Here is a tiny trained network, its code and every weight. The questions are about switching its units off for an input and a target symbol, where a switched-off unit gives its printed mean instead of its output.

import numpy as np


def w(rows, s, z=0):
    codes = np.array(rows[::2]) - 128.0
    scale = np.full(codes.shape[1], s)
    scale[-1] = z or s
    return codes * scale


def f(y):
    return y / 2 * (1 + np.tanh(0.7978845608 * (y + 0.044715 * y**3)))


def softmax(a):
    e = np.exp(a - a.max(-1, keepdims=True))
    return e / e.sum(-1, keepdims=True)


def log_softmax(a):
    a = a - a.max(-1, keepdims=True)
    return a - np.log(np.exp(a).sum(-1, keepdims=True))


def net(x, mask):
    ids = ['ΓΛΠΩαβεζξστφ'.index(c) for c in x.split()]
    T = len(ids)
    res = E[ids] + P[:T]
    u = 0
    for l in range(3):
        q, k, v = (res @ M[l].T for M in (Q, K, V))
        z = softmax(np.where(np.tri(T) > 0, q @ k.T / 2**0.5, -1e9)) @ v
        res = res + np.where(mask[u], z, O[l][:, -1]) @ O[l][:, :-1]
        u += 1
        y = f(res @ A[l][:, :-1].T + A[l][:, -1])
        res = res + np.where(mask[u : u + 4], y, B[l][:, -1]) @ B[l][:, :-1]
        u += 4
    return log_softmax(res[-1] @ U[:, :-1].T + U[:, -1])


Q, K, V, O, A, B = {}, {}, {}, {}, {}, {}
E = w([
[85,162,143,174,196,163,105,210],'Γ',
[169,6,214,14,71,239,115,156],'Λ',
[68,216,107,155,80,170,66,148],'Π',
[178,153,55,184,73,115,153,145],'Ω',
[78,127,137,133,138,107,197,209],'α',
[107,150,127,232,129,151,116,147],'β',
[113,125,77,232,105,144,148,128],'ε',
[176,124,188,205,189,130,243,168],'ζ',
[138,119,69,161,62,90,165,174],'ξ',
[55,235,99,95,60,179,121,144],'σ',
[75,133,204,134,141,85,184,221],'τ',
[90,147,111,144,154,130,144,209],'φ',
],0.011)
P = w([
[179,127,175,75,226,16,182,51],'0',
[153,187,73,219,223,173,117,164],'1',
[149,143,71,220,156,69,38,155],'2',
[148,154,78,210,144,93,48,176],'3',
[150,151,87,206,127,110,62,175],'4',
[155,150,125,214,102,94,76,181],'5',
[157,156,114,214,91,120,65,184],'6',
[161,165,133,199,89,114,84,199],'7',
[164,162,151,216,76,125,68,202],'8',
[168,182,147,185,94,131,109,223],'9',
[199,158,156,210,76,135,120,220],'10',
[254,159,147,192,112,125,136,255],'11',
[249,140,135,202,57,137,137,224],'12',
],0.0053)
Q[0] = w([
[82,192,108,168,46,85,193,195],'0.h1',
[191,113,156,170,52,238,156,255],'0.h1',
],0.0054)
K[0] = w([
[239,43,124,109,90,180,106,240],'0.h1',
[182,62,174,3,159,82,108,38],'0.h1',
],0.0051)
V[0] = w([
[150,85,194,36,123,204,63,155],'0.h1',
[120,109,145,2,84,124,178,96],'0.h1',
],0.0094)
O[0] = w([
[125,49,124,159,234,207,5,178,168],'0.h1',
[83,44,115,59,211,123,106,73,2],'0.h1',
],0.011,0.0025)
A[0] = w([
[204,145,107,48,50,87,129,184,184],'0.n1',
[62,139,155,1,151,136,96,61,253],'0.n2',
[118,43,105,93,165,188,51,123,75],'0.n3',
[160,140,35,199,145,129,136,165,183],'0.n4',
],0.0075,0.0048)
B[0] = w([
[91,136,117,131,216,170,176,54,243],'0.n1',
[81,66,107,245,102,137,87,176,143],'0.n2',
[172,255,114,159,153,77,193,98,253],'0.n3',
[61,154,209,150,73,79,58,175,254],'0.n4',
],0.0078,0.0092)
Q[1] = w([
[102,8,163,182,63,204,68,178],'1.h1',
[193,253,120,217,60,183,223,238],'1.h1',
],0.0052)
K[1] = w([
[178,122,65,106,108,184,106,219],'1.h1',
[210,51,72,85,254,98,94,89],'1.h1',
],0.0073)
V[1] = w([
[95,30,169,19,195,119,180,138],'1.h1',
[94,143,39,92,117,168,175,2],'1.h1',
],0.0082)
O[1] = w([
[125,90,128,148,150,20,65,7,1],'1.h1',
[195,102,56,169,147,132,114,121,134],'1.h1',
],0.012,0.0079)
A[1] = w([
[31,195,227,119,37,111,155,137,21],'1.n1',
[143,110,57,165,130,98,99,63,42],'1.n2',
[75,193,106,82,189,220,217,221,160],'1.n3',
[110,184,59,151,57,184,3,133,253],'1.n4',
],0.006,0.0045)
B[1] = w([
[104,154,160,2,107,152,169,177,191],'1.n1',
[158,95,81,147,168,122,119,113,144],'1.n2',
[128,109,157,199,37,116,101,101,252],'1.n3',
[103,103,174,127,135,72,167,195,175],'1.n4',
],0.0084,0.025)
Q[2] = w([
[122,2,71,57,162,133,31,186],'2.h1',
[76,40,169,148,115,169,134,197],'2.h1',
],0.0071)
K[2] = w([
[55,231,153,129,2,182,59,242],'2.h1',
[148,106,211,136,107,230,102,147],'2.h1',
],0.0065)
V[2] = w([
[104,201,217,100,99,60,145,194],'2.h1',
[254,192,164,78,176,148,219,108],'2.h1',
],0.0098)
O[2] = w([
[74,124,191,130,193,237,233,97,79],'2.h1',
[41,24,1,164,183,101,163,216,253],'2.h1',
],0.0098,0.0058)
A[2] = w([
[254,186,172,150,75,91,68,91,232],'2.n1',
[86,207,146,145,155,172,212,84,167],'2.n2',
[123,61,46,141,86,78,124,202,76],'2.n3',
[47,109,121,160,152,190,211,167,2],'2.n4',
],0.0076,0.006)
B[2] = w([
[20,108,18,127,123,179,165,65,198],'2.n1',
[157,141,122,161,187,86,13,176,229],'2.n2',
[177,170,156,40,180,204,163,55,253],'2.n3',
[179,2,117,148,121,132,71,50,222],'2.n4',
],0.0068,0.034)
U = w([
[242,170,164,134,98,100,104,107,130],'Γ',
[111,149,90,207,241,1,114,201,255],'Λ',
[154,152,122,89,174,174,164,171,107],'Π',
[123,124,148,64,93,176,159,81,90],'Ω',
[84,96,108,123,113,70,124,108,147],'α',
[121,143,108,129,138,153,130,146,61],'β',
[66,95,115,93,171,140,189,127,101],'ε',
[116,122,142,90,169,133,110,113,59],'ζ',
[168,106,134,109,72,142,196,120,186],'ξ',
[153,92,79,158,109,110,97,171,36],'σ',
[119,163,174,93,185,96,159,86,187],'τ',
[169,125,104,93,99,101,60,120,95],'φ',
],0.0062,0.0058)

Each question gives the input, a string of symbols that net reads in full, and the target symbol t.
The units are the heads (2 rows each of Q, K, V and O) and the neurons (one row each of A and B). Each row of codes is followed by its name. A weight is (code - 128) times the scale printed after its matrix; where a second scale follows, it is the last column's (O, A, B and U).
mask holds one flag per unit, layer by layer, with each layer's heads first. A switched-off unit (its flag False) gives its mean, the last column of its rows in O or B, instead of its output. The means were averaged over made-up inputs and are rounded, as every weight is.
A unit's drop is (log p(t) with every unit on - log p(t) with that unit switched off) / (log p(t) with every unit on - log p(t) with every unit switched off).
The circuit of an input: a set's keep is (log p(t) with only the set's units on - log p(t) with every unit switched off) / (log p(t) with every unit on - log p(t) with every unit switched off). Starting from the 12 units with the biggest drops (on a tie, the unit counted first), units are removed one at a time, each time the one whose removal leaves the highest keep (on an exact tie, the one counted first), for as long as the keep stays at least 0.8.
circuit, biggest first: the units of the circuit, biggest drop first
unit that matters most: the unit with the biggest drop
k most important neurons: the k neurons with the biggest drops, biggest first
k most important neurons of layer l: the k neurons of layer l with the biggest drops, biggest first
input Γ α ξ ξ ε Ω, target ζ: 3 most important neurons	(2.n2; 2.n4; 1.n1)
input α ζ τ ξ σ Γ ξ α ζ ξ Ω, target α: most important neuron	(0.n4)
input Γ β ξ Γ ξ Ω ξ σ Γ σ, target ζ: 2 most important neurons	(2.n2; 2.n4)
input α Π τ ε Ω Π β Ω β β α, target α: 2 most important neurons	(0.n4; 0.n3)
input Ω σ α, target Π: 4 most important neurons	(2.n3; 0.n1; 1.n3; 0.n4)
input β ξ β, target σ: 3 most important neurons	(2.n4; 2.n2; 2.n3)
input Γ ξ φ, target ζ: circuit, biggest first	(2.n2; 2.h1; 2.n4; 1.h1)
input ζ ξ τ Γ Π ξ ζ φ Π ξ τ, target ε: 3 most important neurons	(1.n3; 0.n4; 2.n2)
input α Ω τ Ω ε σ Π ξ ξ Ω α τ Π, target α: 4 most important neurons	(0.n4; 0.n3; 2.n1; 2.n3)
input Γ ζ σ Ω Ω ζ, target ζ: 2 most important neurons of layer 0	(0.n1; 0.n3)
input φ Π Λ Ω Π ε Λ φ Π φ ξ, target Λ: 2 most important neurons	(0.n3; 2.n3)
input σ σ ζ, target Ω: 3 most important neurons of layer 0	(0.n4; 0.n2; 0.n1)
input ξ Γ Γ Ω ξ ξ, target φ: 2 most important neurons of layer 2	(2.n3; 2.n1)
input τ ξ Λ α, target Λ: 2 most important neurons	(1.n3; 2.n3)
input Ω Γ ξ Π Π τ σ Π, target Π: most important neuron of layer 2	(2.n3)
input ε τ Γ Π Π ε σ, target ξ: circuit, biggest first	(1.h1; 0.h1; 1.n3)
input ξ β φ ξ β α τ ξ ξ ξ ε, target φ: 4 most important neurons	(2.n3; 0.n3; 0.n4; 0.n1)
input φ Π Γ Π ξ Γ Γ τ Γ ε Ω β Ω, target Λ: 3 most important neurons	(1.n3; 2.n3; 0.n1)
input Π ξ ξ α Π ξ β φ τ ζ ξ ε, target Γ: 4 most important neurons	(0.n4; 2.n2; 0.n1; 1.n1)
input ζ α ε α Ω Ω Ω ξ Ω Γ, target ε: circuit, biggest first	(2.h1)
input φ ξ φ τ Ω ξ Ω σ σ Π σ Λ Ω, target Λ: 3 most important neurons	(0.n3; 0.n4; 2.n3)
input Ω ξ Λ α, target Λ: 3 most important neurons of layer 0	(0.n4; 0.n1; 0.n3)
input β τ ε Π φ Π, target σ: 2 most important neurons of layer 2	(2.n2; 2.n4)
input ξ ξ Λ φ Λ β β Ω β ξ ξ ξ Π, target φ: 3 most important neurons of layer 0	(0.n3; 0.n4; 0.n1)
input Ω Ω ξ ξ σ Ω ξ, target Π: 3 most important neurons of layer 2	(2.n3; 2.n4; 2.n2)
input Γ ξ ξ ε β Ω Γ α φ β ξ ξ β, target ζ: 2 most important neurons of layer 0	(0.n1; 0.n3)
input α Λ α σ ξ Λ β Ω ξ, target α: unit that matters most	0.n3
